Below is a small trained network, with its code and all its weights. Each question gives an input and a class and asks what happens when units are switched off, that is, made to give their printed mean instead of their output.

import numpy as np


def w(rows, s, z=0):
    codes = np.array(rows[::2]) - 128.0
    scale = np.full(codes.shape[1], s)
    scale[-1] = z or s
    return codes * scale


def f(y):
    return y / 2 * (1 + np.tanh(0.7978845608 * (y + 0.044715 * y**3)))


def log_softmax(a):
    a = a - a.max(-1, keepdims=True)
    return a - np.log(np.exp(a).sum(-1, keepdims=True))


def net(x, mask):
    res = np.array(x, float).reshape(1, 3) / 4 @ E
    y = f(res @ A[0][:, :-1].T + A[0][:, -1])
    res = res + np.where(mask, y, B[0][:, -1]) @ B[0][:, :-1]
    return log_softmax(res[-1] @ U[:, :-1].T + U[:, -1])


A, B = {}, {}
E = w([
[38,40,107],'x0',
[200,9,254],'x1',
[103,188,217],'x2',
],0.0079)
A[0] = w([
[84,149,107,190],'neuron 1',
[121,158,108,120],'neuron 2',
[166,95,167,58],'neuron 3',
[219,147,114,184],'neuron 4',
[68,161,54,208],'neuron 5',
[224,183,136,167],'neuron 6',
[86,45,113,201],'neuron 7',
[134,125,112,86],'neuron 8',
[122,168,181,199],'neuron 9',
[149,110,126,230],'neuron 10',
[175,111,80,234],'neuron 11',
[124,184,134,52],'neuron 12',
[126,118,130,108],'neuron 13',
[128,186,96,155],'neuron 14',
[105,46,169,254],'neuron 15',
[97,70,163,202],'neuron 16',
[138,71,5,249],'neuron 17',
[118,147,118,119],'neuron 18',
[86,108,144,69],'neuron 19',
],0.019,0.0034)
B[0] = w([
[153,86,116,183],'neuron 1',
[152,105,105,161],'neuron 2',
[136,63,137,187],'neuron 3',
[61,138,133,196],'neuron 4',
[148,8,113,248],'neuron 5',
[41,119,172,222],'neuron 6',
[50,138,90,203],'neuron 7',
[121,122,127,128],'neuron 8',
[153,144,182,189],'neuron 9',
[108,109,129,156],'neuron 10',
[103,93,159,179],'neuron 11',
[167,170,119,166],'neuron 12',
[122,129,115,128],'neuron 13',
[187,106,90,201],'neuron 14',
[127,67,7,223],'neuron 15',
[127,99,45,191],'neuron 16',
[138,50,253,250],'neuron 17',
[140,114,111,144],'neuron 18',
[101,134,108,140],'neuron 19',
],0.027,0.013)
U = w([
[153,103,162,1],'0',
[236,135,103,179],'1',
[28,70,133,176],'2',
[104,181,119,24],'3',
[20,238,231,168],'4',
[137,127,51,146],'5',
[53,192,2,92],'6',
],0.0089,0.0068)

Each question gives the input, the list of numbers given to net, and the class t.
The units are the neurons (one row each of A and B). Each row of codes is followed by its name. A weight is (code - 128) times the scale printed after its matrix; where a second scale follows, it is the last column's (A, B and U).
mask holds one flag per neuron, in row order. A switched-off neuron (its flag False) gives its mean, the last column of its row in B, instead of its output. The means were averaged over made-up inputs and are rounded, as every weight is.
A unit's drop is (log p(t) with every unit on - log p(t) with that unit switched off) / (log p(t) with every unit on - log p(t) with every unit switched off).
The circuit of an input: a set's keep is (log p(t) with only the set's units on - log p(t) with every unit switched off) / (log p(t) with every unit on - log p(t) with every unit switched off). Starting from the 12 units with the biggest drops (on a tie, the unit counted first), units are removed one at a time, each time the one whose removal leaves the highest keep (on an exact tie, the one counted first), for as long as the keep stays at least 0.8.
units of the circuit, in order: the units of the circuit, biggest drop first
unit that matters most: the unit with the biggest drop
k most important neurons: the k neurons with the biggest drops, biggest first
drop of u: that unit's drop, to one decimal
input [-2,-5,-4], class 0: unit that matters most => neuron 7
input [2,1,6], class 5: units of the circuit, in order => (neuron 17; neuron 6)
input [-4,1,-6], class 4: units of the circuit, in order => (neuron 5; neuron 15; neuron 16)
input [-3,1,-4], class 4: units of the circuit, in order => (neuron 5; neuron 15; neuron 16)
input [-7,-8,6], class 1: 2 most important neurons => (neuron 14; neuron 12)
input [0,0,4], class 4: 3 most important neurons => (neuron 5; neuron 15; neuron 14)
input [-1,-6,-1], class 0: 2 most important neurons => (neuron 17; neuron 15)
input [6,-1,8], class 5: 3 most important neurons => (neuron 17; neuron 6; neuron 4)
input [-5,0,6], class 4: drop of neuron 11 => 0.0
input [-7,4,-3], class 4: drop of neuron 5 => 0.3
input [4,3,-1], class 6: drop of neuron 5 => 0.1
input [2,3,6], class 5: drop of neuron 6 => 0.2
